0: | -1.06 |  0.87 | -0.12 |  3.38 | -0.46 | -2.36 |  0.22 |  0.97 | -0.71 |  1.46 | -1.71 |  1.14 |  0.56 | -2.10 | -4.06 | -0.45 |  0.61 |  1.99 |  0.73 |  0.68 | -0.35 | -1.82 | -2.45 |  1.28 |  2.97 | -1.54 |  0.85 |
1: |  1.27 | -0.83 |  1.24 |  3.22 | -1.60 | -0.67 | -0.85 | -1.14 |  0.93 | -0.14 | -0.74 |  5.42 | -0.48 |  1.34 |  5.06 |  1.72 | -0.08 |  0.14 |  0.15 |  2.47 |  0.73 | -0.53 | -0.33 |  0.22 |  1.00 |  2.04 | -0.86 |
2: |  0.15 |  1.09 |  1.02 | -0.25 | -0.47 | -0.49 | -0.19 | -2.45 |  0.65 | -0.15 | -2.25 | -4.71 | -0.53 |  0.13 | -6.58 | -1.29 |  3.00 | -1.27 | -4.65 |  2.03 | -1.69 | -3.92 | -1.41 | -2.19 |  6.60 |  1.16 | -0.72 |
3: |  0.51 | -0.23 | -2.74 |  1.74 | -1.92 | -2.11 | -0.19 | -0.41 | -1.88 |  0.10 | -0.93 | -1.32 | -1.51 |  2.24 | -2.11 |  0.45 | -0.85 | -2.15 | -5.66 |  1.24 |  0.74 | -0.48 |  0.66 | -1.14 |  6.27 | -0.62 | -2.23 |
4: | -2.01 | -1.12 |  0.11 | -3.47 |  0.76 |  0.40 | -1.84 |  0.89 |  1.73 | -1.39 | -0.79 | -1.25 | -2.77 | -1.45 | -2.80 | -1.54 | -0.23 |  0.82 | -1.95 |  3.22 | -0.19 | -4.95 |  1.82 | -1.04 |  0.35 |  1.34 | -3.68 |
5: |  0.18 | -0.90 | -0.15 |  4.37 |  2.55 |  0.76 | -0.77 |  1.70 | -1.20 | -0.20 | -1.58 |  2.75 |  1.74 | -0.36 | -0.04 |  0.26 | -1.23 |  2.31 | -3.18 | -2.11 |  0.92 | -0.44 | -0.24 |  0.94 |  4.36 |  0.43 | -0.64 | -> 0 1 3 4
6: |  0.44 |  0.81 |  0.61 |  3.21 |  3.97 | -0.86 | -0.23 | -0.26 |  0.62 |  0.76 | -1.62 |  1.11 | -0.92 | -0.84 | -0.31 | -0.07 | -1.84 |  1.07 |  2.78 | -2.78 | -1.52 |  2.48 |  0.11 |  1.41 |  0.76 | -0.67 | -0.79 | -> 5 0 1 3
7: | -0.37 |  1.09 |  0.49 | -0.36 |  0.67 |  0.14 | -0.27 | -1.40 | -0.59 | -2.32 | -0.88 |  7.20 |  0.98 |  0.70 |  2.89 | -1.99 | -2.20 | -1.40 | -0.65 | -0.55 | -0.19 | -0.18 |  0.33 | -0.23 | -5.88 | -1.12 | -2.41 | -> 1 6 5 4
8: |  1.12 | -0.61 |  0.74 | -1.31 | -0.46 | -0.17 | -1.00 | -1.64 | -0.60 | -2.08 | -0.15 | -0.51 | -2.88 | -1.75 |  0.90 |  1.37 |  0.45 |  1.60 |  0.13 |  3.95 | -2.06 |  1.53 |  1.54 | -1.21 |  0.22 | -0.30 | -2.42 | -> 4 1 6 0
9: | -1.59 |  0.43 | -1.76 |  2.99 | -1.13 | -1.96 | -0.78 |  0.67 | -0.16 |  1.35 |  1.07 |  2.29 | -2.21 |  0.20 |  0.83 | -1.01 | -0.20 |  0.72 |  1.67 |  0.49 | -0.45 |  0.97 | -0.31 |  1.46 |  2.24 |  0.93 | -5.00 | -> 6 1 0 8
10: | -1.22 |  0.13 |  0.08 |  3.21 |  1.94 |  0.62 |  0.26 | -2.50 |  1.56 |  0.44 | -2.61 | -1.79 | -0.78 |  1.41 | -5.57 |  1.18 | -0.92 |  0.47 | -0.01 | -1.93 |  0.25 | -0.81 |  1.78 | -1.03 |  3.36 | -0.17 | -0.34 | -> 6 0 5 3
11: |  1.46 | -1.17 |  0.38 |  1.74 |  2.07 | -0.69 |  1.13 | -1.61 | -0.46 | -4.02 | -0.20 |  1.62 |  0.47 | -0.33 |  3.44 | -1.01 | -2.84 | -0.15 |  0.48 | -2.55 |  2.50 |  0.44 |  0.73 | -0.60 | -2.66 | -1.40 |  0.47 | -> 7 6 1 5
12: | -0.44 |  0.81 | -0.30 |  5.13 |  4.17 |  0.39 |  0.22 | -0.11 |  1.30 |  1.40 |  0.78 |  1.46 | -0.29 |  1.06 |  0.91 |  0.67 | -1.37 |  1.42 |  0.85 | -4.61 | -0.95 |  2.88 |  1.24 |  2.39 |  3.21 | -1.57 |  0.06 | -> 6 5 10 9
13: | -1.86 | -1.15 | -0.21 | -4.24 | -0.02 | -0.46 |  0.02 | -0.36 | -1.74 |  0.60 |  3.20 |  3.69 | -1.88 | -0.55 | -4.58 |  0.78 | -0.29 |  0.45 |  1.07 |  0.90 | -4.38 | -1.15 |  3.57 | -0.62 |  1.59 |  1.72 |  3.06 | -> 8 4 0 10
14: |  0.05 |  0.23 | -2.51 | -1.41 | -3.05 | -3.06 |  0.86 |  1.19 |  0.36 |  0.40 |  2.12 |  7.51 | -0.90 | -0.92 |  1.23 |  2.14 | -0.68 | -5.46 |  5.68 | -5.30 | -2.25 |  1.94 |  3.56 |  2.56 |  0.93 |  3.29 |  2.56 | -> 13 9 6 1
15: | -0.98 |  1.16 | -0.50 | -2.26 | -3.43 |  1.30 |  0.19 |  0.60 | -0.25 |  0.36 |  0.76 |  4.67 | -3.32 |  0.56 | -2.73 |  0.55 |  1.78 | -1.50 |  4.82 |  0.26 | -3.75 |  0.06 |  3.31 |  2.97 |  1.86 |  1.32 |  2.62 | -> 13 14 9 8
16: |  1.44 |  0.88 | -0.94 |  2.84 |  1.75 |  0.24 |  0.91 |  0.20 |  1.53 | -0.02 | -0.42 |  0.13 | -0.48 | -0.44 | -0.36 |  1.10 |  0.55 |  2.20 |  1.34 | -2.61 | -1.22 |  1.94 |  1.35 |  2.68 | -0.77 |  1.10 | -2.86 | -> 6 12 9 5
17: | -1.44 |  0.17 |  3.16 |  0.63 | -1.08 |  0.73 |  0.10 | -1.91 | -0.91 |  3.92 | -2.22 | -3.44 | -2.87 |  0.13 | -9.99 |  3.81 |  1.64 |  0.73 | -0.19 |  3.26 | -1.67 | -2.97 | -0.55 |  0.66 |  4.85 |  1.41 | -1.68 | -> 2 10 0 4
18: | -1.08 |  2.88 |  0.97 |  2.43 |  0.09 | -0.22 | -0.37 | -0.84 |  1.30 | -1.73 |  1.56 |  3.99 | -1.18 |  1.15 |  2.41 |  0.46 | -0.35 |  0.86 | -1.29 |  2.21 | -0.85 |  1.11 | -1.89 | -2.40 |  1.51 |  1.12 | -1.89 | -> 1 9 8 5
19: |  0.98 |  1.88 | -0.45 |  0.16 | -1.75 | -0.17 |  0.80 | -0.34 |  0.19 | -3.16 | -0.08 |  1.71 | -3.61 |  1.13 |  0.16 | -1.08 |  0.45 | -0.21 | -3.23 |  1.40 | -2.34 | -0.94 | -1.76 | -0.39 |  1.62 |  0.01 | -2.87 | -> 18 8 9 3
20: | -2.40 |  0.65 |  3.00 |  0.26 | -0.73 | -1.80 |  0.93 | -1.21 | -0.97 |  9.93 |  0.07 | -9.99 |  0.27 |  2.57 | -9.99 |  2.63 |  1.92 |  6.08 |  1.17 |  6.44 | -1.07 | -6.64 |  0.06 | -4.70 |  9.99 |  3.39 | -4.12 | -> 17 2 10 0
21: |  1.76 |  0.31 |  0.99 |  1.94 | -0.86 |  1.25 | -0.74 |  0.35 | -0.49 |  1.91 | -0.33 | -0.81 |  2.46 |  1.09 | -2.84 | -0.14 | -0.68 |  1.99 |  0.80 |  1.38 | -0.08 | -0.14 | -0.46 |  2.35 |  1.51 |  1.42 |  0.07 | -> 0 16 5 10
22: |  1.65 | -0.79 | -1.04 |  0.41 |  2.41 | -0.59 | -0.39 |  1.68 |  0.26 | -0.12 | -0.46 | -0.90 | -0.29 |  2.40 | -3.01 |  2.94 | -0.03 |  0.22 | -2.53 | -0.60 |  1.64 | -2.02 | -2.20 |  0.55 |  7.13 |  0.88 | -2.06 | -> 3 5 10 21
23: | -0.20 |  0.48 | -1.13 |  4.58 |  1.32 | -3.61 | -1.75 |  1.36 |  0.46 | -0.94 |  0.43 |  2.65 |  1.97 | -0.90 |  1.93 | -1.19 | -0.11 |  2.12 |  1.52 | -4.03 |  1.82 |  0.48 |  1.04 | -0.09 |  2.07 | -1.56 |  0.14 | -> 12 6 5 11
24: |  0.69 | -1.56 | -0.16 |  2.36 | -1.62 |  0.71 |  0.34 |  1.23 | -2.69 | -0.62 |  0.81 |  5.99 | -0.28 |  0.59 |  1.17 |  0.59 | -0.49 |  0.02 | -1.33 |  2.60 | -0.81 | -0.52 |  0.59 | -0.32 |  0.56 |  0.84 | -2.39 | -> 1 18 9 19
25: | -0.71 | -0.49 |  0.33 | -4.17 | -3.42 | -1.67 | -0.36 | -1.43 | -3.49 |  1.49 |  1.16 |  2.31 | -0.89 | -1.08 | -4.17 | -0.09 |  0.50 |  0.25 |  5.12 | -0.38 | -4.18 |  0.28 | -0.06 | -0.20 |  2.68 | -0.11 |  2.25 | -> 13 15 0 21
26: |  1.41 |  1.47 | -0.98 |  3.36 | -1.93 | -0.03 |  1.54 | -0.60 |  0.08 | -1.34 | -0.01 | -1.32 | -1.48 | -2.93 | -2.54 |  0.22 |  0.84 | -1.94 |  0.29 |  2.29 | -1.00 |  0.67 |  0.62 |  0.09 | -2.42 |  0.90 |  0.20 | -> 8 16 21 19
27: | -1.39 |  0.04 |  1.56 | -1.92 | -2.36 | -1.51 |  1.30 | -0.39 | -0.14 |  3.59 |  1.31 |  1.61 | -2.98 |  1.37 | -1.79 |  1.90 | -2.22 | -0.32 |  5.27 | -1.81 | -3.72 |  0.36 |  2.75 |  0.88 |  3.26 |  0.97 | -0.15 | -> 25 15 13 9
28: | -0.51 |  0.70 |  0.30 |  0.09 | -0.89 | -0.50 |  0.54 |  1.56 |  0.93 | -2.58 | -1.04 |  3.65 | -0.56 | -0.81 |  2.13 | -0.56 | -1.48 | -0.34 | -1.70 |  2.19 | -1.23 |  1.01 |  0.37 |  1.54 | -3.27 | -0.31 | -1.38 | -> 7 24 19 18
29: | -2.14 | -2.06 |  1.54 | -4.76 | -2.49 | -2.40 |  0.65 | -0.76 | -1.73 |  2.69 | -0.41 |  0.02 | -0.84 |  0.19 | -6.15 |  1.84 | -0.35 |  1.30 |  4.76 |  2.40 | -3.38 |  1.56 |  1.54 | -1.72 |  3.29 |  0.43 |  1.69 | -> 25 27 13 15
30: | -1.47 |  2.40 | -0.44 | -0.63 | -1.32 | -0.85 |  0.24 | -1.88 | -2.09 |  0.67 |  0.80 |  0.38 | -0.55 | -1.09 | -1.92 |  1.66 |  0.35 |  0.19 | -1.78 |  2.41 | -0.65 | -1.36 | -2.14 | -1.46 |  2.47 |  0.98 | -0.52 | -> 19 0 18 8
31: | -0.94 | -2.10 | -1.08 | -3.25 | -4.42 | -1.70 |  1.66 |  0.35 |  0.86 |  3.02 | -1.50 | -0.86 | -2.22 |  3.66 | -3.83 |  2.04 |  0.15 |  1.23 |  5.51 | -0.51 | -2.89 | -1.74 |  0.80 | -1.05 |  3.61 | -0.34 |  2.61 | -> 29 27 25 15
32: |  0.22 | -2.79 | -1.70 |  7.04 |  4.08 | -0.62 |  0.42 |  4.12 |  1.74 | -4.63 | -0.43 |  9.99 |  0.68 |  1.07 |  9.99 | -0.48 | -2.30 | -0.94 | -1.89 |  0.18 | -1.03 |  3.93 |  1.41 |  2.00 | -4.50 | -0.48 | -2.05 | -> 7 28 1 11
33: | -0.89 | -0.89 | -1.76 | -3.04 |  0.23 |  1.12 | -0.04 | -0.45 |  0.07 |  3.31 |  0.44 | -0.57 | -0.85 | -0.29 | -7.22 |  0.23 |  0.30 |  0.78 |  0.90 |  3.46 |  0.40 | -1.56 |  1.14 |  0.98 |  4.25 | -2.55 | -3.94 | -> 17 4 30 21
34: | -1.48 |  0.68 | -0.82 |  1.78 | -1.78 |  0.26 |  0.75 | -0.45 | -3.36 | -0.70 |  1.44 |  0.11 | -3.31 | -0.34 |  0.81 |  0.19 | -1.26 |  0.12 | -2.28 |  2.83 | -0.88 | -3.38 | -0.09 | -3.04 |  2.41 |  0.38 |  0.20 | -> 30 19 24 18
35: |  2.64 |  1.53 | -1.32 |  6.20 | -0.29 |  1.32 |  1.06 | -0.25 |  0.94 | -3.14 |  2.06 |  2.27 | -0.09 | -0.53 |  0.99 |  0.07 | -0.85 | -3.17 | -1.37 | -2.58 |  1.78 |  3.25 |  1.03 | -0.17 | -7.11 |  1.46 |  2.56 | -> 11 26 28 7
36: |  1.50 | -1.03 |  1.92 |  2.27 | -0.38 | -1.54 |  1.65 |  0.63 | -1.83 |  0.20 | -4.36 | -1.12 |  0.76 | -1.16 | -3.08 |  1.42 |  0.22 |  0.26 | -2.39 |  0.59 | -1.31 | -1.11 |  1.45 | -0.12 | -0.52 | -1.44 |  0.07 | -> 0 26 21 10
37: | -1.71 |  0.74 |  1.16 |  2.17 | -2.72 |  1.91 |  0.42 | -1.25 |  0.98 |  4.25 | -0.07 | -0.64 | -4.54 |  0.62 | -9.29 |  2.94 |  3.36 |  1.96 |  0.40 |  5.82 |  0.60 | -1.61 | -1.46 | -0.92 |  7.02 | -0.22 |  0.18 | -> 17 33 2 30
38: | -1.27 | -1.04 |  1.06 | -3.13 | -5.22 | -2.34 |  1.22 | -0.86 |  0.52 |  1.13 |  2.35 |  4.56 | -0.87 |  1.11 | -0.70 |  1.71 | -0.62 | -1.94 |  5.21 | -3.28 | -1.34 |  1.76 |  2.02 |  3.51 |  0.73 |  1.46 |  0.63 | -> 27 14 15 25
39: | -0.50 |  2.64 |  0.41 |  1.31 | -1.91 |  1.01 |  0.76 | -1.79 | -0.32 | -0.84 |  0.14 |  1.56 | -2.17 | -0.18 |  1.68 | -0.89 |  0.13 | -1.15 |  0.20 |  2.09 | -1.69 | -2.83 | -1.40 |  1.67 | -0.45 | -1.26 | -0.11 | -> 19 28 34 30
40: |  1.24 |  0.72 | -1.96 |  2.37 |  1.22 |  0.35 | -0.81 | -1.70 | -1.87 | -0.61 |  3.55 |  6.88 | -1.47 |  0.76 |  1.60 |  0.26 |  0.19 |  0.65 |  0.71 |  1.04 |  0.98 |  0.04 | -0.71 | -1.49 |  2.06 |  0.79 | -1.62 | -> 24 18 1 9
41: |  0.17 |  0.00 |  0.45 | -1.48 | -5.49 | -2.16 |  2.14 |  0.49 | -0.03 | -1.13 |  2.15 |  9.09 |  1.34 | -1.44 |  3.71 |  0.79 |  0.21 | -4.05 |  6.08 | -6.18 | -0.15 |  4.23 |  0.73 |  3.38 | -0.40 |  0.58 |  2.00 | -> 14 38 15 27
42: |  1.71 | -1.08 |  0.78 |  0.34 |  0.35 |  1.55 | -0.32 | -0.96 |  0.17 | -0.17 |  0.62 |  3.48 | -0.43 |  1.69 |  3.87 |  0.62 |  0.97 |  0.34 | -0.14 |  2.03 | -1.88 |  1.87 | -3.42 | -2.29 |  1.51 |  2.19 |  1.16 | -> 18 1 40 24
43: |  0.05 |  1.72 | -1.62 |  1.98 |  0.01 | -2.60 |  0.55 |  2.44 |  2.27 | -1.77 |  0.61 |  6.95 | -2.16 |  1.70 |  5.89 | -0.67 | -0.84 |  3.18 | -0.96 | -0.09 | -1.88 |  3.97 |  0.14 |  1.76 |  0.16 |  0.60 | -1.60 | -> 28 18 1 9
44: | -0.74 | -1.42 | -1.13 |  0.15 |  0.52 | -0.98 | -1.39 | -2.47 | -1.53 | -3.31 | -0.27 | -0.21 |  2.40 | -1.44 | -2.16 | -0.92 | -0.14 | -1.78 | -3.47 |  2.18 |  2.48 | -3.54 |  0.16 | -2.10 | -0.60 |  0.79 |  0.00 | -> 30 34 4 36
45: | -0.64 | -1.18 | -0.49 |  1.95 | -0.38 | -1.91 | -0.43 |  1.63 |  1.10 |  2.07 | -1.49 |  0.77 | -1.46 | -1.37 | -0.30 |  0.34 |  0.44 |  1.82 |  1.84 | -1.63 | -3.10 | -0.07 |  0.64 |  3.02 |  4.89 |  0.60 | -0.64 | -> 9 0 6 16
46: |  1.21 | -1.18 | -0.43 |  4.26 | -0.90 | -2.15 | -1.34 | -3.76 | -0.99 | -3.41 |  0.55 | -1.43 |  1.69 |  0.19 | -3.78 | -1.15 |  1.22 | -2.03 | -4.51 |  1.98 |  2.21 | -5.44 |  0.87 | -4.13 | -5.48 |  3.58 |  0.83 | -> 44 26 36 34
47: |  0.65 | -0.62 |  0.24 | -4.03 | -2.66 | -2.79 |  0.66 |  0.55 | -1.55 |  2.37 |  2.06 |  3.33 | -2.01 |  0.16 | -3.74 |  1.40 |  0.64 | -0.91 |  4.00 | -3.33 | -1.50 | -0.86 |  0.35 |  2.42 |  2.70 | -0.15 |  2.56 | -> 25 38 27 15
48: | -1.54 | -0.76 | -0.18 |  3.68 |  3.35 |  2.60 |  1.07 |  0.55 |  0.60 |  1.77 | -0.87 | -0.52 | -0.94 |  0.66 | -2.99 | -0.08 | -2.15 |  1.55 | -3.76 | -1.91 |  0.85 | -1.59 | -0.49 |  2.12 | -0.11 | -0.82 | -1.26 | -> 5 10 16 21
49: |  0.37 |  0.61 |  2.64 |  3.18 | -0.99 | -0.39 |  1.20 | -0.07 | -1.05 |  0.00 | -1.12 |  1.52 |  2.10 | -0.25 | -0.65 |  2.29 | -0.19 | -2.22 | -0.14 |  1.40 |  0.74 | -1.95 | -1.16 | -0.11 |  1.33 |  1.16 | -1.21 | -> 21 30 36 24
50: | -0.37 |  0.62 |  1.09 |  1.22 |  1.94 |  1.43 | -0.81 |  0.72 | -1.44 |  1.92 | -0.01 | -3.27 | -2.60 | -0.85 | -1.25 | -0.51 | -3.62 |  1.18 | -0.12 | -0.46 |  1.33 | -0.72 |  1.52 |  0.36 |  1.98 | -0.52 | -0.23 | -> 48 21 10 6
51: |  0.61 |  0.13 | -0.04 |  3.11 | -2.02 |  0.67 | -1.21 |  1.40 |  1.20 | -0.70 | -0.78 |  5.03 | -1.55 | -1.01 |  5.22 |  1.74 |  1.28 |  0.47 | -1.61 |  1.62 | -1.66 | -0.10 |  0.56 |  2.10 | -0.97 |  0.83 | -1.30 | -> 1 28 24 43
52: | -0.88 | -2.15 |  0.51 |  1.39 |  0.12 |  0.23 | -0.20 | -0.60 | -1.68 |  1.58 | -0.36 | -1.50 |  0.25 |  1.35 | -3.82 | -0.30 | -0.88 | -0.07 |  1.01 |  2.70 |  0.16 | -0.46 |  0.23 |  0.24 |  1.26 |  1.60 | -0.40 | -> 21 50 49 30
53: |  1.47 |  0.98 | -0.37 | -1.99 | -5.03 | -1.92 |  0.37 | -0.44 | -1.03 |  2.77 |  1.86 |  3.48 | -0.84 |  1.24 | -5.67 | -0.17 | -1.48 | -1.42 |  4.99 | -2.61 | -2.88 |  0.50 |  1.35 |  2.05 |  1.95 | -0.66 |  0.77 | -> 47 25 27 38
54: | -0.84 | -1.72 |  2.23 | -2.41 | -3.62 |  0.74 | -1.64 |  0.74 | -0.06 | -0.29 | -0.56 | -2.52 | -2.76 |  1.58 | -2.70 |  0.46 |  1.17 |  2.34 |  0.11 |  2.60 | -1.15 | -2.37 | -0.77 | -0.20 |  0.69 |  0.44 | -5.13 | -> 4 8 52 19
55: | -0.49 | -1.35 |  1.26 |  1.75 |  6.42 | -1.08 |  0.42 | -2.04 | -2.23 | -3.06 |  0.23 |  1.85 | -0.79 | -0.55 | -0.21 | -0.55 | -1.01 |  0.41 | -4.06 |  0.42 | -0.41 | -4.37 |  1.13 | -0.65 | -0.57 |  0.12 |  1.36 | -> 44 11 48 5
56: | -1.72 |  1.57 |  0.26 | -0.84 | -0.45 | -0.61 |  0.05 | -0.43 |  1.26 | -3.80 | -1.35 |  4.59 | -4.10 |  1.11 |  3.37 | -2.94 |  0.56 |  1.60 | -0.73 |  2.93 | -1.15 |  0.71 | -0.21 | -0.01 | -1.97 | -0.88 | -0.64 | -> 28 19 18 39
57: |  0.45 | -1.74 | -1.28 | -1.58 | -4.26 | -2.59 |  0.66 |  1.97 | -0.75 |  0.34 |  2.05 |  8.55 |  0.33 |  0.95 | -0.34 |  1.85 | -1.84 | -6.91 |  5.01 | -6.13 | -0.39 |  1.27 |  0.35 |  4.24 |  2.05 | -0.67 |  5.23 | -> 14 41 38 47
58: |  0.41 | -0.28 | -1.32 |  1.27 |  2.44 | -0.55 | -1.33 |  0.05 |  0.64 | -0.16 | -1.81 | -1.55 | -0.91 |  3.74 | -3.43 |  2.63 | -2.67 |  2.50 | -3.87 |  0.00 |  0.72 | -0.99 | -0.53 |  0.90 |  5.79 | -0.86 |  1.04 | -> 22 10 3 5
